Below is a small trained network, with its code and all its weights. Each question gives an input and a class and asks what happens when units are switched off, that is, made to give their printed mean instead of their output.

import numpy as np


def w(rows, s, z=0):
    codes = np.array(rows[::2]) - 128.0
    scale = np.full(codes.shape[1], s)
    scale[-1] = z or s
    return codes * scale


def f(y):
    return np.maximum(y, 0)


def log_softmax(a):
    a = a - a.max(-1, keepdims=True)
    return a - np.log(np.exp(a).sum(-1, keepdims=True))


def net(x, mask):
    res = np.array(x, float).reshape(1, 5) / 4 @ E
    y = f(res @ A[0][:, :-1].T + A[0][:, -1])
    res = res + np.where(mask, y, B[0][:, -1]) @ B[0][:, :-1]
    return log_softmax(res[-1] @ U[:, :-1].T + U[:, -1])


A, B = {}, {}
E = w([
[90,187,181,31],'x0',
[95,221,150,254],'x1',
[133,148,91,115],'x2',
[126,120,142,132],'x3',
[185,186,45,96],'x4',
],0.0081)
A[0] = w([
[134,14,141,24,7],'N1',
[183,53,104,181,189],'N2',
[152,86,96,77,149],'N3',
[118,67,69,190,66],'N4',
[79,209,157,166,36],'N5',
[86,187,183,63,171],'N6',
[11,50,150,150,231],'N7',
],0.011,0.0019)
B[0] = w([
[176,94,178,220,254],'N1',
[31,127,117,76,210],'N2',
[157,176,207,187,198],'N3',
[59,94,2,51,191],'N4',
[184,67,119,244,200],'N5',
[75,9,15,18,221],'N6',
[174,229,221,24,242],'N7',
],0.008,0.0083)
U = w([
[56,149,85,24,71],'0',
[214,149,156,212,31],'1',
[128,255,143,53,252],'2',
],0.0099,0.0033)

Each question gives the input, the list of numbers given to net, and the class t.
The units are the neurons (one row each of A and B). Each row of codes is followed by its name. A weight is (code - 128) times the scale printed after its matrix; where a second scale follows, it is the last column's (A, B and U).
mask holds one flag per neuron, in row order. A switched-off neuron (its flag False) gives its mean, the last column of its row in B, instead of its output. The means were averaged over made-up inputs and are rounded, as every weight is.
A unit's drop is (log p(t) with every unit on - log p(t) with that unit switched off) / (log p(t) with every unit on - log p(t) with every unit switched off).
The circuit of an input: a set's keep is (log p(t) with only the set's units on - log p(t) with every unit switched off) / (log p(t) with every unit on - log p(t) with every unit switched off). Starting from all 7 units, units are removed one at a time, each time the one whose removal leaves the highest keep (on an exact tie, the one counted first), for as long as the keep stays at least 0.8.
circuit, biggest first: the units of the circuit, biggest drop first
most important unit: the unit with the biggest drop
k most important neurons: the k neurons with the biggest drops, biggest first
drop of u: that unit's drop, to one decimal
input [8,8,6,-5,-3], class 0: 2 most important neurons => (N6, N1)
input [-7,7,0,7,2], class 0: most important unit => N4
input [-6,-1,-5,1,-3], class 0: 2 most important neurons => (N4, N2)
input [1,3,4,-3,1], class 1: 2 most important neurons => (N7, N2)
input [2,-6,-3,-2,-8], class 2: 2 most important neurons => (N7, N5)
input [-2,3,-6,6,-6], class 2: 2 most important neurons => (N7, N1)
input [-6,-7,7,4,-8], class 2: 2 most important neurons => (N7, N2)
input [-2,2,-4,-5,-8], class 2: 3 most important neurons => (N7, N6, N1)
input [0,-3,8,-2,1], class 1: 2 most important neurons => (N7, N6)
input [-5,1,-6,-4,-8], class 2: 2 most important neurons => (N7, N6)
input [-7,-2,0,-1,-4], class 0: 2 most important neurons => (N4, N2)
input [-1,-1,8,4,-6], class 2: 3 most important neurons => (N6, N7, N5)
input [6,-7,6,6,-2], class 1: 2 most important neurons => (N1, N3)
input [-7,7,3,6,-5], class 0: circuit, biggest first => (N4)
input [-1,-5,-6,0,-5], class 1: 3 most important neurons => (N1, N6, N4)
input [3,-6,3,-8,6], class 1: drop of N7 => 0.2
input [7,2,-1,3,6], class 0: drop of N7 => 0.1
input [8,5,-5,0,4], class 0: drop of N7 => 0.1
